13	8	10	4	20	15	-7	-8	30	35	-6	2	8	4	-7	-30	-10	-9	9	-31	-11	-9	-19	-3	19	9	-33	-6	-3	-9	-16	-6	-19	-27	4	-25	-2	-13	7	32	6	26	27 => Bomev
13	-13	3	55	-25	3	18	26	-32	0	12	20	-19	-18	-17	9	-34	-6	39	-31	1	28	51	-12	-15	1	35	-21	18	-10	34	-21	3	37	6	45	15	25	33	21	-38	8	7 => ramu
3	-17	-31	-25	-12	-15	5	-31	6	-18	-8	27	-29	-29	50	6	-6	14	-4	-11	55	-20	37	-3	-5	23	10	5	3	7	-24	-6	1	13	-5	10	3	33	4	-2	26	-7	-7 => vof
-36	13	23	-3	14	31	9	63	27	56	31	1	-40	-3	35	23	-36	26	-13	-17	44	-27	17	-3	-5	20	53	15	18	3	2	4	-9	12	-61	69	1	-24	-13	26	-6	50	-16 => reb
11	-1	-8	-15	8	24	-21	-42	44	-37	3	-11	-19	-20	56	-18	-39	7	-14	4	12	-16	11	18	13	-6	26	10	-10	-9	-7	31	14	16	-6	8	-18	18	-25	-39	26	4	23 => ramu
8	-16	-2	-11	10	-3	14	-13	14	-8	5	18	5	-16	56	0	-18	11	-27	3	54	-7	21	-8	28	20	22	31	-3	-18	-6	21	0	-1	21	18	-7	14	-2	7	-16	7	-1 => fute
20	-19	15	-8	0	4	8	18	-28	-15	6	13	-22	-7	-13	-1	8	9	-3	-3	16	0	-31	-7	-30	12	47	53	10	33	2	21	-1	-6	-17	23	-2	-1	24	-7	-23	16	-45 => fute
-22	-20	-4	-3	-37	-34	20	-9	-24	60	-12	6	2	27	3	29	72	14	21	11	42	13	-15	12	-3	1	-57	-11	18	-9	22	-55	-28	-13	-9	64	20	21	30	7	-49	-19	-22 => fena
37	-3	-10	-8	17	14	11	-14	-14	3	-25	4	6	2	34	-16	0	-18	5	-6	-6	-5	5	7	32	4	-3	17	-15	19	7	16	25	7	22	-2	3	10	5	0	-3	-11	15 => vof
-28	-6	0	1	2	-21	-9	-7	-8	-16	-13	16	2	-9	32	6	33	-13	-17	-8	-3	13	14	-20	-26	10	-10	-13	-6	-2	-17	-13	3	-10	-12	-2	-6	3	-1	5	-5	-6	2 => nitu
-16	15	-1	-7	-14	-20	13	-9	-3	-5	10	15	-22	-10	-18	-8	4	2	11	2	-5	-3	20	-4	24	13	-1	-6	-12	15	-8	-14	9	6	-18	1	13	21	-12	-3	26	12	13 => reb
32	1	12	10	22	-6	-11	10	15	-14	8	34	-5	-26	35	7	4	-18	-6	-31	-27	15	25	-17	-3	32	13	23	-30	15	-22	2	1	5	6	5	3	16	20	10	-16	11	22 => sot
-37	32	20	34	21	26	-12	-15	5	10	6	-17	-44	-16	7	0	-29	6	7	-20	19	-37	2	-47	-13	5	34	-21	-27	18	2	-33	-3	-28	-6	-98	-33	-20	-47	-30	2	21	-16 => sot
27	5	1	-25	-29	25	-8	0	-61	-35	4	-91	25	-37	15	2	28	11	-12	13	-7	-12	-19	-62	9	7	55	63	6	38	-2	-14	14	-40	26	-1	-8	-33	15	-55	-24	3	35 => fute
12	11	4	-3	30	16	-15	7	18	-42	-5	-31	6	-14	38	-14	-14	-13	-23	-22	-30	1	-10	-18	0	1	8	20	-32	35	-23	3	19	1	18	-34	-17	-9	-5	-36	11	9	9 => zeso
3	-25	-8	1	11	-2	-2	19	4	14	-7	-30	-9	-13	25	9	6	-3	-15	-18	14	-15	0	2	-26	-8	-36	7	7	-3	6	-20	1	3	-2	14	-11	14	9	-6	11	-6	8 => Pefu
-4	5	-10	-19	19	9	0	0	37	15	-12	33	-1	-11	-9	13	-8	4	-9	-14	28	8	16	-13	17	36	30	-5	11	18	-31	15	-1	-2	-15	-18	10	-9	-34	-11	10	10	-6 => fena
-4	6	34	37	-3	17	5	25	6	-28	9	-10	24	-11	-2	-9	-14	-2	1	-17	-44	20	21	-12	-1	1	2	7	-33	10	16	-10	35	10	31	-6	14	-2	7	-14	-1	-7	36 => zeso
-21	-14	7	6	6	4	10	22	27	18	3	-12	-25	2	35	-13	-13	3	-27	-3	-22	2	2	-14	-14	-3	7	12	-21	36	5	-7	9	7	-16	7	-8	15	-2	-22	6	13	-6 => reb
-15	14	-9	0	-58	-11	-15	3	2	-16	-9	-19	-11	33	17	-5	5	6	-40	51	-50	-12	-14	3	7	-30	24	-37	22	9	23	22	-28	-11	-23	-47	9	11	10	-22	-6	21	6 => sot
51	-6	-15	17	6	-26	0	-48	73	-19	-4	-20	29	-34	13	2	-24	18	20	26	43	-26	29	-6	-13	-24	-26	-31	61	-42	23	-17	5	-1	13	-10	-6	30	-6	-5	3	-22	41 => Pefu
21	11	-7	-16	-20	3	2	-14	-7	-23	4	-22	15	-1	-17	13	3	12	5	-9	-17	-6	18	7	20	13	-8	19	-11	-12	-2	-11	14	1	8	-28	7	15	6	-12	17	3	10 => fena
57	-4	32	-2	15	11	-14	-3	9	-18	18	43	-15	-25	2	-26	-19	-7	12	-3	-33	-7	0	5	1	42	46	59	-10	44	-25	32	-18	-6	-14	5	13	10	2	8	-16	-8	-13 => nitu
25	4	-29	14	-9	-5	-17	-19	16	-29	-14	-12	18	-10	12	-29	2	-15	6	-30	-39	9	21	0	9	-14	-44	-29	-15	11	-3	-19	16	26	13	-42	13	3	25	-5	29	-1	46 => Bomev
-78	4	-13	-21	25	8	-1	2	6	61	9	0	24	70	-7	-41	16	-5	-4	3	3	27	-25	-14	45	21	20	29	-35	76	-58	-2	-29	-59	11	-38	-1	-26	-5	-24	8	-8	-56 => fute
-42	-32	-8	10	-22	12	17	39	-41	18	29	-76	1	-9	34	-15	29	14	-13	5	-44	12	3	-18	-7	-9	-38	2	-9	3	-2	-18	-1	-3	20	66	-5	-13	21	2	24	22	13 => sodus
39	4	24	-18	-5	9	4	13	11	0	-3	-32	-29	-12	23	-6	-13	12	-27	-5	-19	-42	-1	-3	-13	25	-25	36	-23	31	-16	0	-9	15	-26	19	10	5	4	-2	-7	12	14 => Bomev
14	7	-27	-10	8	-7	-11	-3	-5	11	-9	18	-10	22	30	-4	-4	-12	-7	-14	-16	-14	-7	18	12	-13	-8	-4	-8	5	-6	-6	-5	15	-1	-2	-9	2	26	-3	10	-1	-3 => reb
22	-6	20	0	-6	-4	-2	2	8	-8	-16	-25	7	-23	-25	14	16	-2	-23	10	28	16	-11	-29	-72	2	-9	-27	2	-34	-5	-23	0	-4	-10	-57	-3	-17	-18	7	-34	8	31 => Bomev
-10	16	-12	-46	18	12	-20	-36	18	-26	8	-3	28	14	6	-29	-11	4	-13	24	5	9	-30	21	54	-12	36	11	5	-4	-16	55	5	-26	9	-29	-7	-11	-11	-15	22	17	4 => fute
2	12	-6	-5	10	16	-18	9	9	6	6	-7	-5	18	-8	9	-1	-4	-4	-23	-10	-10	-3	-7	29	-11	16	20	-7	-18	-4	13	-1	-4	-3	-18	1	-8	17	0	23	25	8 => sot
28	-2	1	-31	-14	-10	-15	-28	5	4	13	12	-35	-1	24	11	2	6	-21	26	-12	-23	-14	13	10	-11	2	28	0	1	-10	15	-20	-3	-31	30	-2	10	-10	-35	-10	-4	-21 => reb
28	31	4	-18	22	-5	-21	-36	21	-12	1	-44	5	-18	58	12	-22	12	-8	-12	21	-19	40	-11	34	8	23	26	16	7	-14	3	23	0	-5	-15	-10	-8	-10	-15	3	6	15 => sodus
8	-18	9	-33	33	4	-26	3	12	19	4	-20	11	-10	41	34	-12	7	-41	-12	29	-13	3	-5	14	18	24	23	1	-4	-2	-3	6	-12	3	-21	-12	19	-28	-29	-17	0	-4 => zeso
-30	13	24	-9	-4	18	8	14	-2	3	9	-29	-22	-17	-24	12	-19	4	-22	3	-31	21	-16	-32	-22	-3	43	12	-1	11	-10	19	8	-41	7	-20	-11	-19	-2	-4	-2	7	0 => vof
9	1	21	-1	3	3	-22	10	-10	-9	9	15	3	-32	-1	-1	-3	-12	-10	-5	22	24	11	19	20	11	46	19	12	-13	-24	42	10	-11	-1	10	7	-2	-30	2	-2	15	21 => ramu
8	32	-13	-10	-5	12	2	-12	19	-17	15	-24	-21	22	25	-6	-49	-1	6	12	-33	-2	15	13	54	1	9	29	-8	34	-2	13	3	17	-9	31	5	21	9	-25	5	17	-34 => ramu
-13	-25	-21	-15	-6	-27	4	-29	-15	21	5	29	9	18	-9	-2	3	11	15	13	8	8	13	-4	-14	-17	-7	-58	19	-27	4	-20	-2	0	7	-8	-6	29	1	-8	-6	-1	5 => reb
0	-10	16	26	5	-4	-8	-23	-29	-4	-3	-12	48	32	-14	-53	23	11	15	23	-27	35	12	-6	8	-37	14	-64	48	-17	28	16	21	-16	35	-62	4	-16	-10	-29	-28	2	36 => Pefu
44	-16	27	7	-28	-17	-24	-23	-14	-5	-2	-19	33	-12	-24	11	6	30	4	81	-16	6	7	-8	-34	-5	52	-47	102	-1	63	15	23	-19	-6	-51	18	-7	-25	-48	-40	3	9 => sodus
6	11	5	-10	28	-5	-5	-5	-14	3	2	-14	7	42	13	-11	-34	6	9	22	9	-20	-12	38	23	-14	-60	-20	-22	-19	5	-14	-30	4	38	-19	-14	13	15	3	-19	4	-52 => fena
13	-28	47	13	-18	16	13	27	-44	-30	24	-29	2	-26	-28	29	21	13	2	54	-25	22	-11	-22	-67	0	64	20	11	-16	33	28	43	-8	-15	19	-3	10	-37	-27	-29	-18	-6 => nitu
39	1	15	-2	17	18	-8	-1	21	-9	0	-36	5	-35	-4	1	-2	8	3	-34	-9	-31	12	-19	-12	14	-2	27	-8	0	-17	-15	-6	-12	-3	8	-9	-6	2	-7	-2	3	38 => fena
-4	32	23	-2	-20	49	-21	16	24	-5	9	-12	-9	45	-11	-24	-27	-6	14	3	-54	-10	-12	21	17	3	51	33	-36	37	-30	29	-38	-19	-26	6	10	-29	12	-28	10	-16	-1 => fena
15	-6	-15	-26	2	14	-6	-4	20	4	-6	35	-2	-8	-32	-19	9	-13	18	34	61	-3	-26	8	-19	18	53	-28	11	-30	-35	15	-35	-8	-43	-13	0	-7	-43	17	17	17	32 => reb
-9	16	17	-46	12	-3	-27	-2	46	-7	-7	-19	34	33	63	19	-16	6	-56	74	16	3	25	3	22	-7	72	-38	32	-40	35	36	13	3	-48	6	-1	12	-39	-23	-49	21	31 => reb
13	-16	-13	3	32	9	-8	-21	16	-22	14	-46	22	-12	-5	-28	21	5	-6	4	-18	3	-13	-11	22	-23	14	15	9	7	22	20	28	-7	20	-28	-8	-20	-3	-40	16	3	29 => fute
-19	-8	24	-22	3	-13	-15	8	17	-34	8	-40	-4	-19	27	4	-17	22	-36	9	41	-17	12	3	-32	4	38	1	22	-14	-3	23	3	-23	-25	-33	-13	11	-10	-8	10	37	20 => fute
-1	13	14	12	10	27	16	-9	33	-20	-7	-25	19	-26	-13	-19	-1	0	11	-5	-53	20	-3	-38	-8	2	-2	23	-27	28	8	-8	34	0	-13	30	5	10	-6	5	6	-11	28 => nitu
-11	5	16	-6	2	15	-8	18	9	-9	7	-31	-4	2	-5	-9	-15	6	-9	-19	1	-20	-2	4	12	-6	7	31	-1	-17	-3	14	-17	-19	-12	29	2	-12	32	16	16	26	24 => fute
30	2	21	-8	17	31	-18	-12	-17	-14	8	23	-21	-9	20	8	2	8	-5	-20	-14	9	-11	4	18	34	80	48	-12	21	-23	37	21	-4	-6	-14	-4	6	-34	-52	8	-15	-7 => zeso
-23	10	15	4	-7	4	8	18	-52	-33	2	-52	-6	-14	-8	1	-28	20	-12	10	1	-11	12	-2	-25	-9	-35	-5	-26	10	0	-19	11	1	-1	-22	-7	12	-15	-13	9	25	-38 => fute
12	-5	-15	6	-20	5	18	-20	26	-7	-2	6	-31	-23	7	-19	-16	-3	0	1	11	-21	-11	-19	9	13	-2	-4	-12	6	0	-6	-11	6	7	-21	-3	15	-5	3	16	3	14 => Bomev
26	10	1	-2	-24	6	-1	-34	-16	-40	-10	-1	1	-27	6	-9	14	20	-7	22	-16	21	17	-16	9	14	38	0	7	-1	3	13	15	21	-4	-12	20	8	-19	-15	-6	-22	37 => nitu
21	31	-15	-12	48	17	-17	-13	27	2	-2	-55	3	-20	-6	-2	-70	20	-8	-10	24	-15	27	-13	43	18	-14	30	-28	-2	-22	-33	-13	21	21	-15	-7	18	-6	15	33	-11	-23 => sodus
10	-13	6	3	16	-12	-26	14	-23	-17	8	4	4	-4	51	21	-6	16	-39	-6	6	3	5	23	3	0	25	-2	13	-17	10	14	16	13	28	-27	-11	15	-3	-25	-7	-4	-18 => zeso
10	17	-3	-20	0	-28	-18	-16	-51	-25	-40	2	20	20	23	-5	12	6	6	-16	27	4	35	8	-17	-9	20	-43	30	1	-17	5	28	2	16	-53	8	-4	27	-1	-5	-4	32 => vof
2	48	18	-3	19	19	-30	-31	20	-48	1	-27	16	-7	3	10	0	4	15	3	-61	19	31	-43	13	14	25	-3	-11	19	-9	0	53	-22	-13	-60	1	-7	-31	-67	28	28	23 => sot
42	-14	-7	5	-6	37	10	-17	-3	-13	4	-22	-11	-17	26	-20	-3	4	8	-5	-35	8	2	-27	-5	12	19	38	-17	3	-15	8	1	11	9	41	-9	-8	13	-15	12	-5	19 => sodus
-13	35	-19	6	17	23	19	-13	23	-40	-16	15	-37	-46	31	4	-54	3	-10	-28	45	-3	25	-30	4	10	-3	-2	-60	-27	-17	-28	26	50	25	-5	-19	-2	-11	5	45	-1	28 => reb
54	-2	-8	-17	6	12	-2	-43	-10	-4	2	15	-39	10	9	-3	-14	11	20	-9	-23	-12	-26	18	-26	20	13	27	10	10	-15	5	-12	-2	-24	15	-22	32	10	-22	-10	12	-39 => ramu
15	28	10	4	10	18	-1	-2	26	-30	5	-7	-1	-20	0	-5	-22	3	1	-25	-21	-6	-1	-7	20	12	15	13	-16	5	-14	3	7	6	7	-1	3	-7	2	-1	17	5	37 => zeso
-44	0	-73	-16	-18	1	-6	-16	-2	53	15	-17	-18	19	22	17	-40	-6	-2	-32	49	2	13	1	87	-4	-19	34	-23	0	-30	-44	-38	-3	39	3	-8	29	21	-2	35	-13	-52 => ramu
8	5	-17	18	16	-5	-11	7	34	19	-5	-31	7	-9	-29	-4	12	-16	2	-14	-11	-10	1	-3	0	-17	1	10	15	50	1	-12	8	6	-30	16	8	-9	-8	-13	-6	-14	6 => ramu
21	17	-2	5	22	-28	-9	-23	-22	31	8	-7	-17	8	8	0	21	-6	15	-22	-3	-4	14	14	29	1	-18	19	0	42	-22	-10	-7	8	-6	3	6	-16	5	0	-17	-21	-28 => sodus
-43	8	-28	-18	-35	-30	-20	-24	28	-21	6	-26	21	-6	-3	18	17	-1	-36	19	37	-18	14	-14	44	-11	0	-13	14	-2	-5	-19	5	-21	8	-90	8	-9	-37	-44	30	0	6 => zeso
30	-6	-12	-28	19	22	-20	-26	12	-1	2	-20	-15	-2	27	11	11	-14	-3	9	-6	-29	7	-16	16	17	15	41	-5	14	-7	2	0	-19	-5	-10	-3	-23	-8	-51	6	-11	1 => vof
-8	-4	21	-3	5	-7	-27	5	-8	-1	32	-10	2	7	-3	31	27	3	-25	18	-19	5	20	-11	12	-5	38	2	8	-28	18	22	15	-15	-10	-39	2	-9	-25	-33	-17	17	6 => sot
20	-21	20	-39	-20	-36	-10	-10	-2	-29	9	9	-1	-26	35	28	-12	19	-11	7	25	-14	28	34	-26	11	11	-9	22	-2	7	16	8	2	-26	0	0	60	-8	-7	-25	19	-12 => fena
19	24	41	44	-1	7	9	23	20	-70	31	-14	-1	-23	-19	-8	-7	8	-10	-7	-114	29	3	-3	-62	-13	52	-1	-18	50	3	35	49	21	-23	-6	-2	-4	-8	-25	-13	-10	15 => zeso
12	-6	-7	8	-3	14	-14	10	-16	27	-5	-30	-36	12	22	7	9	-7	-26	14	-19	-19	-17	26	0	12	-13	22	-16	18	-5	-7	-23	-8	-4	-43	-7	0	-25	-43	21	-37	-10 => Pefu
-9	-12	13	-11	-42	-15	20	-15	-25	5	17	22	-51	6	-27	4	19	17	6	19	-5	-2	-36	4	-40	10	20	-28	17	-20	-6	14	-24	-18	-29	2	-6	20	-3	11	-9	10	-12 => Bomev
2	1	-2	-14	-8	-18	-2	6	2	-7	22	-23	-10	-13	16	7	-12	-3	-12	3	-16	-21	-24	14	-16	-12	28	26	10	19	-13	27	4	-16	4	8	-25	-1	22	16	17	-8	-8 => sodus
31	-10	-1	-2	-4	13	-27	-4	2	-8	-15	13	15	11	-1	-19	13	-9	-18	12	-41	-2	-5	-4	-1	-5	54	9	16	6	-9	30	15	-20	-13	-42	-3	-4	-18	-46	22	0	22 => reb
0	-2	-27	-24	4	15	-7	-12	26	24	11	13	-12	-1	27	1	-15	6	9	-31	22	-5	10	-5	5	19	19	14	30	10	-30	1	-11	-27	-10	-26	-2	-16	16	9	25	39	-22 => vof
11	2	16	2	27	24	-3	4	9	21	-27	1	-16	-10	11	-18	-5	-21	-18	7	1	8	-11	-13	5	2	18	7	-13	39	-6	19	-5	-13	-6	-18	5	-24	-28	-12	-25	-4	-3 => vof
-16	10	14	26	-18	24	8	-4	-4	2	11	-20	-24	-15	-3	-8	-36	19	-1	-8	14	-8	23	-1	6	8	35	-5	3	-8	31	-11	11	10	-10	-21	-3	11	-25	-4	-5	24	7 => ramu
1	-15	-9	-7	-3	-10	-7	-18	24	-6	7	-19	-12	-13	58	-3	-12	12	-20	-4	10	-31	11	0	-14	7	-35	-17	-11	-20	1	-26	-11	7	4	-6	-17	28	10	2	6	4	13 => Bomev
-3	0	-1	10	8	-2	8	-3	1	-13	0	-20	17	-10	29	-1	-10	3	-4	5	1	11	-1	-7	5	-8	-3	7	-8	-4	15	-4	7	-8	27	20	-10	11	24	2	-12	-7	10 => fute
-78	21	3	-9	25	-3	8	30	10	18	35	2	-17	5	-17	43	-35	1	-22	-31	41	-24	9	-36	13	-6	28	7	-31	-34	-5	-10	7	-14	15	-19	-31	-5	1	37	5	25	-32 => sot
-11	-3	-13	-21	-18	-32	-5	5	17	8	25	-6	-2	-8	40	37	2	22	-12	-7	49	-14	34	-2	-3	6	-7	-6	20	-24	-5	-19	-8	5	-14	-9	6	24	17	22	-2	40	2 => sot
5	-7	1	-4	-12	-1	9	-1	32	-19	9	-34	13	-28	24	1	-9	13	4	-12	19	1	30	-14	-2	-10	-15	1	-3	-12	-16	-5	0	4	13	26	2	3	10	-3	0	9	39 => fena
-16	0	-3	3	14	16	14	4	47	-18	18	-45	24	-12	3	-7	0	0	3	19	-14	-4	2	-26	-12	-34	3	-6	9	1	4	28	41	8	-5	15	-3	-36	-23	-9	19	0	37 => nitu
-16	26	12	38	-30	-2	-1	-13	-2	9	7	-16	-24	3	-5	-23	14	-15	13	-7	-36	-1	-1	1	19	-8	-29	16	-18	28	-5	-19	-18	-19	-2	-18	7	-35	12	-1	14	-4	-7 => sodus
